Below is a small trained network, with its code and all its weights. Each question gives an input and a target symbol and asks what happens when units are switched off, that is, made to give their printed mean instead of their output.

import numpy as np


def w(rows, s, z=0):
    codes = np.array(rows[::2]) - 128.0
    scale = np.full(codes.shape[1], s)
    scale[-1] = z or s
    return codes * scale


def norm(h):
    return h / np.sqrt((h * h).mean(-1, keepdims=True) + 1e-5)


def f(y):
    return np.maximum(y, 0)


def softmax(a):
    e = np.exp(a - a.max(-1, keepdims=True))
    return e / e.sum(-1, keepdims=True)


def log_softmax(a):
    a = a - a.max(-1, keepdims=True)
    return a - np.log(np.exp(a).sum(-1, keepdims=True))


def net(x, mask):
    ids = ['βγδηθλξπστφψω'.index(c) for c in x.split()]
    T = len(ids)
    res = E[ids] + P[:T]
    u = 0
    for l in range(3):
        r = norm(res)
        for j in range(2):
            rows = slice(4 * j, 4 * j + 4)
            q, k, v = (r @ M[l][rows].T for M in (Q, K, V))
            z = softmax(np.where(np.tri(T) > 0, q @ k.T / 4**0.5, -1e9)) @ v
            o = O[l][rows]
            res = res + np.where(mask[u + j], z, o[:, -1]) @ o[:, :-1]
        u += 2
        y = f(norm(res) @ A[l][:, :-1].T + A[l][:, -1])
        res = res + np.where(mask[u : u + 8], y, B[l][:, -1]) @ B[l][:, :-1]
        u += 8
    return log_softmax(norm(res)[-1] @ U[:, :-1].T + U[:, -1])


Q, K, V, O, A, B = {}, {}, {}, {}, {}, {}
E = w([
[90,95,8],'β',
[95,111,161],'γ',
[30,83,209],'δ',
[97,164,166],'η',
[64,128,71],'θ',
[148,178,119],'λ',
[222,146,50],'ξ',
[114,85,191],'π',
[100,32,144],'σ',
[116,94,181],'τ',
[152,87,230],'φ',
[235,175,171],'ψ',
[253,28,142],'ω',
],0.012)
P = w([
[28,104,208],'0',
[155,3,179],'1',
[27,108,184],'2',
[166,23,189],'3',
[26,114,177],'4',
[155,109,48],'5',
[27,116,171],'6',
[161,22,193],'7',
],0.0061)
Q[0] = w([
[178,62,254],'0.h0',
[58,136,96],'0.h0',
[226,138,183],'0.h0',
[125,85,141],'0.h0',
[143,164,159],'0.h1',
[162,100,33],'0.h1',
[126,212,80],'0.h1',
[141,140,102],'0.h1',
],0.0097)
K[0] = w([
[187,115,254],'0.h0',
[105,197,102],'0.h0',
[170,125,137],'0.h0',
[124,125,141],'0.h0',
[157,120,195],'0.h1',
[153,150,100],'0.h1',
[140,41,149],'0.h1',
[119,99,145],'0.h1',
],0.011)
V[0] = w([
[170,192,107],'0.h0',
[137,1,199],'0.h0',
[179,160,155],'0.h0',
[140,75,75],'0.h0',
[117,226,77],'0.h1',
[132,137,76],'0.h1',
[98,203,92],'0.h1',
[135,33,150],'0.h1',
],0.0067)
O[0] = w([
[105,141,66,78],'0.h0',
[20,3,107,254],'0.h0',
[71,48,114,128],'0.h0',
[177,185,207,134],'0.h0',
[180,157,73,60],'0.h1',
[114,202,54,96],'0.h1',
[95,18,183,82],'0.h1',
[189,161,109,180],'0.h1',
],0.0029,0.007)
A[0] = w([
[36,14,136,145],'0.n0',
[40,145,122,176],'0.n1',
[186,211,153,93],'0.n2',
[254,159,91,151],'0.n3',
[211,140,180,111],'0.n4',
[118,245,110,86],'0.n5',
[205,90,66,1],'0.n6',
[65,163,122,76],'0.n7',
],0.0081,0.0047)
B[0] = w([
[119,107,109,254],'0.n0',
[142,110,177,175],'0.n1',
[107,121,45,136],'0.n2',
[131,83,153,153],'0.n3',
[109,106,98,152],'0.n4',
[146,166,137,141],'0.n5',
[249,109,221,137],'0.n6',
[118,153,145,140],'0.n7',
],0.014,0.0089)
Q[1] = w([
[74,101,178],'1.h0',
[134,38,101],'1.h0',
[120,146,207],'1.h0',
[223,62,174],'1.h0',
[181,155,13],'1.h1',
[135,175,176],'1.h1',
[100,208,95],'1.h1',
[223,254,57],'1.h1',
],0.0089)
K[1] = w([
[100,119,113],'1.h0',
[126,27,127],'1.h0',
[82,159,62],'1.h0',
[123,130,2],'1.h0',
[193,159,62],'1.h1',
[153,190,184],'1.h1',
[101,220,92],'1.h1',
[160,215,109],'1.h1',
],0.0081)
V[1] = w([
[189,61,46],'1.h0',
[2,243,33],'1.h0',
[59,67,8],'1.h0',
[81,38,91],'1.h0',
[226,61,208],'1.h1',
[180,74,157],'1.h1',
[103,125,32],'1.h1',
[243,211,151],'1.h1',
],0.0053)
O[1] = w([
[82,33,130,158],'1.h0',
[112,93,141,1],'1.h0',
[112,129,80,156],'1.h0',
[183,233,149,208],'1.h0',
[158,201,57,203],'1.h1',
[103,179,86,181],'1.h1',
[163,148,165,101],'1.h1',
[138,153,254,38],'1.h1',
],0.005,0.0065)
A[1] = w([
[48,137,76,23],'1.n0',
[85,169,64,251],'1.n1',
[5,231,133,72],'1.n2',
[139,112,254,113],'1.n3',
[91,82,118,123],'1.n4',
[51,26,74,54],'1.n5',
[192,69,119,227],'1.n6',
[106,250,97,41],'1.n7',
],0.0081,0.002)
B[1] = w([
[147,67,220,153],'1.n0',
[213,166,153,156],'1.n1',
[88,253,207,160],'1.n2',
[207,189,44,162],'1.n3',
[182,240,186,188],'1.n4',
[184,208,194,254],'1.n5',
[119,118,45,225],'1.n6',
[158,87,214,140],'1.n7',
],0.005,0.0072)
Q[2] = w([
[146,5,116],'2.h0',
[54,150,134],'2.h0',
[213,127,68],'2.h0',
[39,40,136],'2.h0',
[152,141,124],'2.h1',
[147,169,130],'2.h1',
[49,140,152],'2.h1',
[127,74,125],'2.h1',
],0.014)
K[2] = w([
[126,42,54],'2.h0',
[21,211,164],'2.h0',
[255,111,74],'2.h0',
[55,5,132],'2.h0',
[112,129,87],'2.h1',
[135,124,161],'2.h1',
[158,85,186],'2.h1',
[169,174,111],'2.h1',
],0.012)
V[2] = w([
[181,162,90],'2.h0',
[217,151,2],'2.h0',
[213,233,208],'2.h0',
[85,138,177],'2.h0',
[77,120,21],'2.h1',
[147,234,70],'2.h1',
[99,107,239],'2.h1',
[134,89,43],'2.h1',
],0.0058)
O[2] = w([
[153,120,201,182],'2.h0',
[163,251,147,222],'2.h0',
[56,1,142,220],'2.h0',
[174,72,145,68],'2.h0',
[11,102,180,2],'2.h1',
[137,238,210,92],'2.h1',
[92,120,198,150],'2.h1',
[197,52,121,105],'2.h1',
],0.0034,0.0025)
A[2] = w([
[144,85,146,68],'2.n0',
[163,155,146,230],'2.n1',
[95,103,147,118],'2.n2',
[132,88,147,142],'2.n3',
[36,122,152,81],'2.n4',
[155,76,1,222],'2.n5',
[24,176,104,2],'2.n6',
[110,196,57,116],'2.n7',
],0.014,0.0029)
B[2] = w([
[135,157,106,168],'2.n0',
[140,79,85,205],'2.n1',
[111,76,125,154],'2.n2',
[160,165,141,172],'2.n3',
[125,162,88,162],'2.n4',
[73,138,136,255],'2.n5',
[184,208,8,135],'2.n6',
[153,146,183,147],'2.n7',
],0.012,0.0084)
U = w([
[162,62,73,106],'β',
[54,130,194,199],'γ',
[66,150,114,255],'δ',
[113,213,57,140],'η',
[84,214,136,208],'θ',
[138,183,219,172],'λ',
[134,167,64,50],'ξ',
[96,73,149,168],'π',
[85,109,122,153],'σ',
[94,80,163,142],'τ',
[176,92,205,76],'φ',
[198,201,111,116],'ψ',
[67,119,3,34],'ω',
],0.023,0.0057)

Each question gives the input, a string of symbols that net reads in full, and the target symbol t.
The units are the heads (4 rows each of Q, K, V and O) and the neurons (one row each of A and B). Each row of codes is followed by its name. A weight is (code - 128) times the scale printed after its matrix; where a second scale follows, it is the last column's (O, A, B and U).
mask holds one flag per unit, layer by layer, with each layer's heads first. A switched-off unit (its flag False) gives its mean, the last column of its rows in O or B, instead of its output. The means were averaged over made-up inputs and are rounded, as every weight is.
A unit's drop is (log p(t) with every unit on - log p(t) with that unit switched off) / (log p(t) with every unit on - log p(t) with every unit switched off).
The circuit of an input: a set's keep is (log p(t) with only the set's units on - log p(t) with every unit switched off) / (log p(t) with every unit on - log p(t) with every unit switched off). Starting from the 12 units with the biggest drops (on a tie, the unit counted first), units are removed one at a time, each time the one whose removal leaves the highest keep (on an exact tie, the one counted first), for as long as the keep stays at least 0.8.
circuit, biggest first: the units of the circuit, biggest drop first
unit that matters most: the unit with the biggest drop
top k neurons: the k neurons with the biggest drops, biggest first
top k neurons in layer l: the k neurons of layer l with the biggest drops, biggest first
which heads matter: for each layer, one digit per head in row order, 1 if its drop is at least 0.15 and else 0, layers parted by /
input λ λ γ γ, target ψ: which heads matter -> 00 / 01 / 01
input θ π λ ω ω β, target η: which heads matter -> 00 / 00 / 10
input γ ω ω γ ω φ, target β: which heads matter -> 10 / 00 / 11
input σ ω δ θ θ λ, target ψ: unit that matters most -> 0.n5
input ω ξ ω ω ω λ, target ψ: top 2 neurons -> (0.n2; 0.n5)
input γ γ θ, target θ: top 2 neurons -> (1.n2; 0.n1)
input ξ δ ω λ ω δ, target π: circuit, biggest first -> (2.h0; 2.n5; 1.n5; 1.n6)
input η ω λ ξ λ τ, target ψ: which heads matter -> 00 / 00 / 11
input η φ σ τ ω ω τ π, target β: top 3 neurons -> (1.n5; 1.n4; 0.n4)
input η ω ω ω θ, target θ: which heads matter -> 10 / 00 / 00
input λ ω λ γ η ω φ, target φ: top 3 neurons in layer 1 -> (1.n3; 1.n5; 1.n4)
input γ δ λ π, target ψ: which heads matter -> 00 / 10 / 01
input θ η ω ω ω ξ, target β: top 2 neurons -> (0.n6; 0.n3)
input λ ω φ ω ω η γ, target γ: top 3 neurons -> (2.n1; 2.n2; 1.n6)
input γ λ ξ λ ω λ θ σ, target δ: top 2 neurons -> (2.n5; 2.n1)
input λ ψ λ γ ω ω η η, target φ: unit that matters most -> 2.n5
input ψ π η τ λ τ, target ψ: which heads matter -> 00 / 01 / 11
input δ γ η γ, target φ: top 4 neurons -> (1.n5; 1.n4; 2.n5; 2.n3)
input ω η δ λ θ η, target φ: which heads matter -> 10 / 01 / 10
input λ δ φ, target φ: circuit, biggest first -> (2.n5)
input ω λ τ θ γ λ ω τ, target β: top 3 neurons -> (1.n5; 1.n4; 2.n1)
input π λ γ φ ω γ, target β: top 2 neurons -> (1.n5; 2.n1)
input ω ω π θ, target β: which heads matter -> 00 / 00 / 10
input β η φ λ β, target β: top 3 neurons in layer 0 -> (0.n1; 0.n7; 0.n4)
input ω ω β, target β: top 2 neurons -> (1.n1; 1.n0)
input ω ω ω ω τ ψ, target ω: top 3 neurons in layer 0 -> (0.n3; 0.n2; 0.n4)
input λ θ ω φ, target β: unit that matters most -> 2.n1
input λ ω π, target π: top 2 neurons -> (2.n2; 2.n5)
